Below are the code and all the weights of a small trained network. Each question names an input and a target symbol and asks about switching units off, where a switched-off unit gives its printed mean instead of its output.

import numpy as np


def w(rows, s, z=0):
    codes = np.array(rows[::2]) - 128.0
    scale = np.full(codes.shape[1], s)
    scale[-1] = z or s
    return codes * scale


def norm(h):
    return h / np.sqrt((h * h).mean(-1, keepdims=True) + 1e-5)


def softmax(a):
    e = np.exp(a - a.max(-1, keepdims=True))
    return e / e.sum(-1, keepdims=True)


def log_softmax(a):
    a = a - a.max(-1, keepdims=True)
    return a - np.log(np.exp(a).sum(-1, keepdims=True))


def net(x, mask):
    ids = ['αβγζηθλμξστω'.index(c) for c in x.split()]
    T = len(ids)
    res = E[ids] + P[:T]
    u = 0
    for l in range(2):
        r = norm(res)
        for j in range(3):
            rows = slice(3 * j, 3 * j + 3)
            q, k, v = (r @ M[l][rows].T for M in (Q, K, V))
            z = softmax(np.where(np.tri(T) > 0, q @ k.T / 3**0.5, -1e9)) @ v
            o = O[l][rows]
            res = res + np.where(mask[u + j], z, o[:, -1]) @ o[:, :-1]
        u += 3
    return log_softmax(norm(res)[-1] @ U[:, :-1].T + U[:, -1])


Q, K, V, O = {}, {}, {}, {}
E = w([
[96,204,120,134,104,197,80,201,65,65,50,248],'α',
[89,186,189,216,178,67,131,162,60,155,102,76],'β',
[188,109,122,253,130,84,156,96,132,79,127,206],'γ',
[199,141,124,89,203,187,133,20,103,89,127,67],'ζ',
[123,94,129,110,154,156,210,64,158,104,29,177],'η',
[192,210,64,143,110,88,125,223,71,101,190,141],'θ',
[186,36,192,193,116,78,71,76,123,222,142,127],'λ',
[133,159,79,123,202,171,77,154,143,210,95,79],'μ',
[81,162,103,159,136,116,162,197,156,203,77,226],'ξ',
[102,163,171,195,158,201,106,73,92,153,97,155],'σ',
[85,129,63,137,151,168,165,120,48,138,164,143],'τ',
[182,75,130,102,72,124,102,203,202,132,74,120],'ω',
],0.0051)
P = w([
[133,89,118,109,185,176,144,182,141,57,145,134],'0',
[111,72,133,166,56,117,94,169,104,172,48,23],'1',
[117,146,117,73,122,51,160,104,55,132,71,186],'2',
[213,112,113,140,167,192,163,178,121,132,124,160],'3',
[114,111,142,156,70,112,98,137,130,160,101,55],'4',
[104,206,123,77,134,37,142,91,77,151,95,216],'5',
[76,95,184,86,231,118,125,224,188,57,223,163],'6',
[114,128,141,152,73,114,99,116,151,148,108,64],'7',
[95,226,103,100,146,44,122,65,94,143,91,245],'8',
[234,86,180,116,173,177,191,205,88,159,130,154],'9',
[116,145,131,163,68,121,91,95,179,145,117,68],'10',
[96,235,98,134,148,51,81,40,139,144,91,253],'11',
[124,90,193,106,213,131,89,248,203,103,227,179],'12',
],0.0063)
Q[0] = w([
[126,178,124,97,28,174,100,184,127,57,129,92],'0.h1',
[60,174,99,193,161,158,146,66,39,106,131,154],'0.h1',
[171,116,255,222,212,197,137,179,176,89,118,145],'0.h1',
[71,39,110,162,139,62,127,190,176,96,248,97],'0.h2',
[187,130,122,94,139,101,158,152,90,218,96,149],'0.h2',
[246,96,187,115,232,163,79,213,170,143,174,142],'0.h2',
[112,111,199,170,194,92,124,218,126,106,83,126],'0.h3',
[120,166,146,176,188,175,171,179,106,101,110,179],'0.h3',
[166,170,165,40,174,98,58,159,186,153,113,187],'0.h3',
],0.0085)
K[0] = w([
[122,162,115,108,77,135,75,203,122,62,105,73],'0.h1',
[94,144,112,179,152,184,125,81,154,111,158,150],'0.h1',
[153,84,212,93,172,157,135,254,91,97,134,173],'0.h1',
[203,89,130,151,106,164,215,197,75,189,129,116],'0.h2',
[34,103,114,83,179,91,113,145,151,129,152,122],'0.h2',
[186,96,204,108,187,161,147,183,111,106,155,151],'0.h2',
[189,100,210,135,160,152,152,199,121,116,109,153],'0.h3',
[104,107,136,105,201,152,140,195,133,99,181,170],'0.h3',
[214,172,149,91,171,104,129,102,120,168,98,225],'0.h3',
],0.0089)
V[0] = w([
[83,160,133,141,43,119,112,95,121,161,80,118],'0.h1',
[146,111,115,135,158,98,86,62,157,111,86,170],'0.h1',
[115,64,121,124,179,145,193,90,156,171,101,93],'0.h1',
[148,204,152,81,130,151,56,170,145,175,61,28],'0.h2',
[89,93,183,180,189,188,35,125,109,188,112,182],'0.h2',
[169,171,174,172,109,149,109,130,86,2,118,146],'0.h2',
[118,130,80,136,73,129,106,94,149,130,100,114],'0.h3',
[105,129,102,36,141,63,51,100,99,69,130,182],'0.h3',
[128,94,93,132,131,137,247,92,179,116,177,144],'0.h3',
],0.0047)
O[0] = w([
[144,170,119,115,36,181,177,65,106,90,156,109,91],'0.h1',
[160,205,215,140,136,155,128,158,171,112,150,76,55],'0.h1',
[124,154,122,124,119,150,72,178,91,52,79,129,125],'0.h1',
[102,97,128,147,163,153,252,57,164,172,162,143,113],'0.h2',
[107,198,161,53,3,145,209,126,121,115,187,107,251],'0.h2',
[104,76,170,26,96,81,85,78,54,182,155,208,151],'0.h2',
[88,68,152,112,131,86,102,140,146,112,106,172,29],'0.h3',
[140,144,130,97,158,81,93,183,209,202,100,74,60],'0.h3',
[128,174,225,155,94,179,95,113,118,110,119,108,89],'0.h3',
],0.0045,0.0025)
Q[1] = w([
[135,110,84,175,98,178,143,138,118,150,154,140],'1.h1',
[12,104,86,110,173,87,92,216,173,46,229,134],'1.h1',
[179,111,153,133,182,138,137,206,118,176,155,157],'1.h1',
[44,126,137,112,161,66,123,154,168,77,191,128],'1.h2',
[86,116,97,103,113,136,131,51,126,99,86,96],'1.h2',
[115,191,98,157,154,69,153,175,75,138,126,152],'1.h2',
[124,115,147,123,119,102,160,177,173,133,70,181],'1.h3',
[133,156,111,88,129,114,166,133,117,81,83,211],'1.h3',
[117,155,74,103,132,78,100,86,132,147,130,90],'1.h3',
],0.011)
K[1] = w([
[68,87,120,106,116,198,128,166,130,105,198,99],'1.h1',
[230,96,137,124,131,184,187,215,34,190,74,139],'1.h1',
[106,120,171,66,184,119,147,210,123,120,165,111],'1.h1',
[254,125,131,155,124,177,197,154,34,193,53,142],'1.h2',
[88,161,30,173,79,136,92,37,135,146,113,129],'1.h2',
[102,152,95,122,160,152,137,200,77,135,166,165],'1.h2',
[159,177,168,85,195,90,138,188,159,143,85,185],'1.h3',
[160,175,78,80,121,138,131,129,185,86,157,187],'1.h3',
[119,149,85,177,89,80,95,75,193,140,111,128],'1.h3',
],0.009)
V[1] = w([
[160,138,99,93,157,233,85,94,98,217,160,58],'1.h1',
[253,83,112,185,49,152,85,110,176,145,237,120],'1.h1',
[195,122,105,72,131,193,139,154,171,92,78,253],'1.h1',
[87,139,83,241,39,88,96,170,124,221,216,121],'1.h2',
[195,235,128,143,171,55,135,115,123,103,152,198],'1.h2',
[209,57,196,164,85,89,137,144,177,118,142,134],'1.h2',
[165,133,83,145,136,69,61,178,105,133,213,110],'1.h3',
[111,78,111,41,113,151,90,141,176,65,87,104],'1.h3',
[40,121,137,187,51,73,83,93,151,201,96,53],'1.h3',
],0.0051)
O[1] = w([
[176,178,146,119,88,131,61,163,106,225,68,41,110],'1.h1',
[181,86,147,75,169,117,192,63,56,164,17,88,4],'1.h1',
[248,145,62,216,54,183,191,116,70,94,119,168,157],'1.h1',
[162,175,55,200,158,134,14,118,79,89,242,92,114],'1.h2',
[57,90,70,206,60,121,143,126,73,200,116,121,120],'1.h2',
[21,165,71,63,90,113,131,148,108,48,135,167,15],'1.h2',
[186,178,134,43,137,102,194,90,188,106,117,126,130],'1.h3',
[184,121,104,180,155,113,140,126,80,215,235,128,75],'1.h3',
[183,104,141,143,81,160,189,238,109,117,124,254,44],'1.h3',
],0.0051,0.0038)
U = w([
[114,100,138,62,85,107,30,159,29,100,93,214,145],'α',
[42,112,172,110,192,123,98,99,177,153,223,159,157],'β',
[153,119,125,115,243,148,228,42,161,55,96,160,115],'γ',
[205,164,161,132,160,125,8,200,117,139,101,88,120],'ζ',
[144,146,86,221,106,209,127,142,124,19,193,108,2],'η',
[140,182,81,30,91,67,149,127,124,39,105,34,210],'θ',
[140,70,204,66,149,115,147,93,121,204,36,121,209],'λ',
[119,172,103,166,144,182,227,114,215,187,119,18,65],'μ',
[74,108,148,159,80,175,165,240,140,106,41,164,127],'ξ',
[128,181,209,64,2,186,158,119,89,165,189,77,81],'σ',
[113,86,59,192,190,40,76,50,89,190,64,151,225],'τ',
[189,85,96,140,86,97,205,127,118,212,226,182,69],'ω',
],0.0087,0.0033)

Each question gives the input, a string of symbols that net reads in full, and the target symbol t.
The units are the heads (3 rows each of Q, K, V and O). Each row of codes is followed by its name. A weight is (code - 128) times the scale printed after its matrix; where a second scale follows, it is the last column's (O and U).
mask holds one flag per head, layer by layer. A switched-off head (its flag False) gives its mean, the last column of its rows in O, instead of its output. The means were averaged over made-up inputs and are rounded, as every weight is.
A unit's drop is (log p(t) with every unit on - log p(t) with that unit switched off) / (log p(t) with every unit on - log p(t) with every unit switched off).
The circuit of an input: a set's keep is (log p(t) with only the set's units on - log p(t) with every unit switched off) / (log p(t) with every unit on - log p(t) with every unit switched off). Starting from all 6 units, units are removed one at a time, each time the one whose removal leaves the highest keep (on an exact tie, the one counted first), for as long as the keep stays at least 0.8.
units of the circuit, in order: the units of the circuit, biggest drop first
most important unit: the unit with the biggest drop
heads that matter: for each layer, one digit per head in row order, 1 if its drop is at least 0.15 and else 0, layers parted by /
input μ η τ ζ, target μ: units of the circuit, in order	[0.h2; 1.h1]
input ξ η μ τ λ ω, target ω: most important unit	0.h3
input τ τ α τ τ ξ β θ α γ μ, target ζ: heads that matter	000 / 111
input η μ α θ τ α σ ξ θ σ β β σ, target σ: units of the circuit, in order	[0.h2; 1.h1]
input ξ σ ω λ τ ξ τ β σ τ τ, target η: units of the circuit, in order	[1.h2; 1.h3]
input β μ τ α ω μ ξ, target ω: units of the circuit, in order	[1.h1; 0.h2]
input μ λ α λ ξ ζ ω λ τ τ τ σ, target σ: units of the circuit, in order	[0.h1; 0.h2]
input ω τ ξ η ξ, target μ: heads that matter	010 / 000
input α β τ τ α ξ τ, target ζ: units of the circuit, in order	[1.h1; 0.h2]
input ξ τ η β β μ τ ξ μ β θ, target ω: units of the circuit, in order	[0.h1; 1.h3]
input α ξ τ ξ β τ μ τ α η τ ω α, target ξ: heads that matter	100 / 110
input β β α τ α ξ α, target ζ: heads that matter	000 / 100
input τ τ μ β η τ τ τ τ ζ λ β ω, target λ: units of the circuit, in order	[1.h2; 1.h1; 0.h2]
input α τ ω σ σ τ α τ σ ω ζ ξ, target ξ: most important unit	1.h3
input β ξ β ξ α τ ω ξ ξ β, target γ: units of the circuit, in order	[1.h1; 1.h3]
input τ α β β τ β α τ μ, target μ: heads that matter	110 / 000
input τ β τ, target β: heads that matter	100 / 100
input ω ξ θ τ β η θ ω σ α σ, target β: heads that matter	111 / 110
input ω ξ α τ β τ β τ ξ τ θ τ ξ, target ζ: units of the circuit, in order	[1.h1; 0.h2]
input γ β τ γ, target α: units of the circuit, in order	[0.h2]
input τ σ τ ξ γ γ τ, target η: heads that matter	000 / 100
input ξ τ β η β α ζ ω β β, target λ: heads that matter	000 / 011
input ξ σ ζ τ ω τ ξ τ μ ξ, target η: units of the circuit, in order	[1.h1; 1.h3]
input τ τ μ γ, target ζ: units of the circuit, in order	[0.h2; 0.h3]
input τ α λ ω, target ζ: heads that matter	011 / 001
input β τ γ ξ σ β ξ σ τ β ξ λ, target λ: units of the circuit, in order	[1.h1; 0.h1]
input θ μ τ τ ω, target θ: most important unit	1.h2
input η λ ζ β ξ, target μ: heads that matter	010 / 001
